Here is a tiny trained network, its code and every weight. The questions are about switching its units off for an input and a class, where a switched-off unit gives its printed mean instead of its output.

import numpy as np


def w(rows, s, z=0):
    codes = np.array(rows[::2]) - 128.0
    scale = np.full(codes.shape[1], s)
    scale[-1] = z or s
    return codes * scale


def norm(h):
    return h / np.sqrt((h * h).mean(-1, keepdims=True) + 1e-5)


def f(y):
    return y / 2 * (1 + np.tanh(0.7978845608 * (y + 0.044715 * y**3)))


def log_softmax(a):
    a = a - a.max(-1, keepdims=True)
    return a - np.log(np.exp(a).sum(-1, keepdims=True))


def net(x, mask):
    res = np.array(x, float).reshape(1, 8) / 4 @ E
    u = 0
    for l in range(2):
        y = f(norm(res) @ A[l][:, :-1].T + A[l][:, -1])
        res = res + np.where(mask[u : u + 15], y, B[l][:, -1]) @ B[l][:, :-1]
        u += 15
    return log_softmax(norm(res)[-1] @ U[:, :-1].T + U[:, -1])


A, B = {}, {}
E = w([
[147,221,100,193,76],'x0',
[253,164,121,154,185],'x1',
[183,127,61,100,57],'x2',
[126,115,184,34,58],'x3',
[175,100,99,128,183],'x4',
[89,172,55,50,178],'x5',
[84,163,126,178,150],'x6',
[74,104,28,164,104],'x7',
],0.0048)
A[0] = w([
[90,53,117,96,138,2],'L0N1',
[83,82,110,75,76,87],'L0N2',
[143,164,44,112,115,55],'L0N3',
[1,156,153,100,158,60],'L0N4',
[95,127,45,94,161,117],'L0N5',
[185,143,145,145,5,220],'L0N6',
[87,89,84,109,63,185],'L0N7',
[150,57,129,205,125,195],'L0N8',
[90,124,212,128,167,169],'L0N9',
[193,249,171,171,153,103],'L0N10',
[89,109,149,98,14,54],'L0N11',
[194,57,199,47,200,43],'L0N12',
[145,124,9,121,115,44],'L0N13',
[215,238,154,172,98,53],'L0N14',
[207,252,104,149,112,84],'L0N15',
],0.0091,0.0043)
B[0] = w([
[121,110,191,131,23,128],'L0N1',
[147,158,196,186,157,174],'L0N2',
[182,119,86,154,92,151],'L0N3',
[33,251,220,103,20,172],'L0N4',
[156,217,88,143,99,173],'L0N5',
[166,103,216,108,254,253],'L0N6',
[164,196,191,77,162,215],'L0N7',
[81,122,108,156,228,222],'L0N8',
[148,163,45,144,49,198],'L0N9',
[160,11,187,219,153,224],'L0N10',
[99,173,219,30,203,187],'L0N11',
[142,26,34,9,149,213],'L0N12',
[220,232,34,128,63,168],'L0N13',
[193,73,244,176,164,198],'L0N14',
[207,153,205,172,81,208],'L0N15',
],0.0083,0.0048)
A[1] = w([
[113,150,156,110,131,46],'L1N1',
[190,191,59,133,119,49],'L1N2',
[125,104,131,60,194,184],'L1N3',
[129,94,182,175,77,147],'L1N4',
[90,159,150,89,176,22],'L1N5',
[1,160,179,135,9,54],'L1N6',
[149,156,135,131,34,36],'L1N7',
[102,155,136,118,37,138],'L1N8',
[16,139,179,128,50,127],'L1N9',
[54,85,82,204,145,126],'L1N10',
[176,81,177,165,86,42],'L1N11',
[117,40,88,60,111,171],'L1N12',
[162,90,53,93,45,1],'L1N13',
[96,103,153,141,208,205],'L1N14',
[185,188,63,123,130,65],'L1N15',
],0.011,0.0055)
B[1] = w([
[100,168,183,83,203,121],'L1N1',
[177,165,75,184,44,158],'L1N2',
[113,103,121,102,38,238],'L1N3',
[161,107,94,119,186,171],'L1N4',
[128,112,204,58,167,138],'L1N5',
[79,253,123,103,249,194],'L1N6',
[117,169,121,131,185,127],'L1N7',
[126,162,80,152,132,156],'L1N8',
[85,172,29,137,192,187],'L1N9',
[67,118,74,206,98,158],'L1N10',
[204,124,178,168,171,155],'L1N11',
[210,95,84,61,59,195],'L1N12',
[79,89,199,88,92,141],'L1N13',
[78,122,106,131,66,254],'L1N14',
[205,156,128,186,49,157],'L1N15',
],0.011,0.0062)
U = w([
[93,99,209,55,162,196],'0',
[216,217,31,212,48,1],'1',
[30,239,111,103,221,103],'2',
[222,29,223,232,217,96],'3',
[175,30,54,31,52,109],'4',
[31,51,48,249,128,103],'5',
],0.014,0.0039)

Each question gives the input, the list of numbers given to net, and the class t.
The units are the neurons (one row each of A and B). Each row of codes is followed by its name. A weight is (code - 128) times the scale printed after its matrix; where a second scale follows, it is the last column's (A, B and U).
mask holds one flag per neuron, layer by layer. A switched-off neuron (its flag False) gives its mean, the last column of its row in B, instead of its output. The means were averaged over made-up inputs and are rounded, as every weight is.
A unit's drop is (log p(t) with every unit on - log p(t) with that unit switched off) / (log p(t) with every unit on - log p(t) with every unit switched off).
The circuit of an input: a set's keep is (log p(t) with only the set's units on - log p(t) with every unit switched off) / (log p(t) with every unit on - log p(t) with every unit switched off). Starting from the 12 units with the biggest drops (on a tie, the unit counted first), units are removed one at a time, each time the one whose removal leaves the highest keep (on an exact tie, the one counted first), for as long as the keep stays at least 0.8.
units of the circuit, in order: the units of the circuit, biggest drop first
k most important neurons: the k neurons with the biggest drops, biggest first
k most important neurons of layer l: the k neurons of layer l with the biggest drops, biggest first
drop of u: that unit's drop, to one decimal
input [-5,-8,8,-5,-5,6,-3,4], class 1: units of the circuit, in order	L0N5
input [-6,-7,7,0,-1,5,-6,7], class 1: units of the circuit, in order	L0N13, L0N5
input [-7,-5,-5,5,-6,-6,-8,-4], class 4: units of the circuit, in order	L0N12, L1N12
input [-2,-7,5,-3,7,-1,-7,0], class 1: units of the circuit, in order	L0N13, L0N2
input [-1,-3,7,-8,-7,7,5,-7], class 1: 2 most important neurons	L0N5, L0N3
input [-8,1,2,4,-8,-8,-6,3], class 0: 4 most important neurons	L0N11, L0N6, L0N2, L0N7
input [-4,-8,4,-3,3,2,-6,4], class 1: 2 most important neurons	L0N13, L0N5
input [3,-7,-7,-8,-5,-7,-1,3], class 2: 2 most important neurons of layer 0	L0N4, L0N10
input [0,-2,6,1,-6,2,5,-6], class 0: 2 most important neurons	L0N6, L0N11
input [0,3,0,-8,-7,0,0,2], class 5: 2 most important neurons	L1N10, L0N8
input [-3,0,-7,-5,1,-8,-5,-3], class 5: 2 most important neurons	L0N8, L1N10
input [-7,3,-3,-8,7,-6,-2,0], class 5: 2 most important neurons	L0N8, L1N10
input [7,4,-3,-5,8,-5,0,6], class 3: 2 most important neurons	L0N15, L0N14
input [-4,2,-1,3,-7,8,-5,-5], class 4: units of the circuit, in order	L0N12
input [-4,-5,3,2,2,8,-7,3], class 1: drop of L0N5	0.5
input [-6,5,-6,-7,4,2,0,2], class 5: drop of L1N10	0.2
input [-4,6,6,-4,-8,3,8,-2], class 3: drop of L0N8	0.0
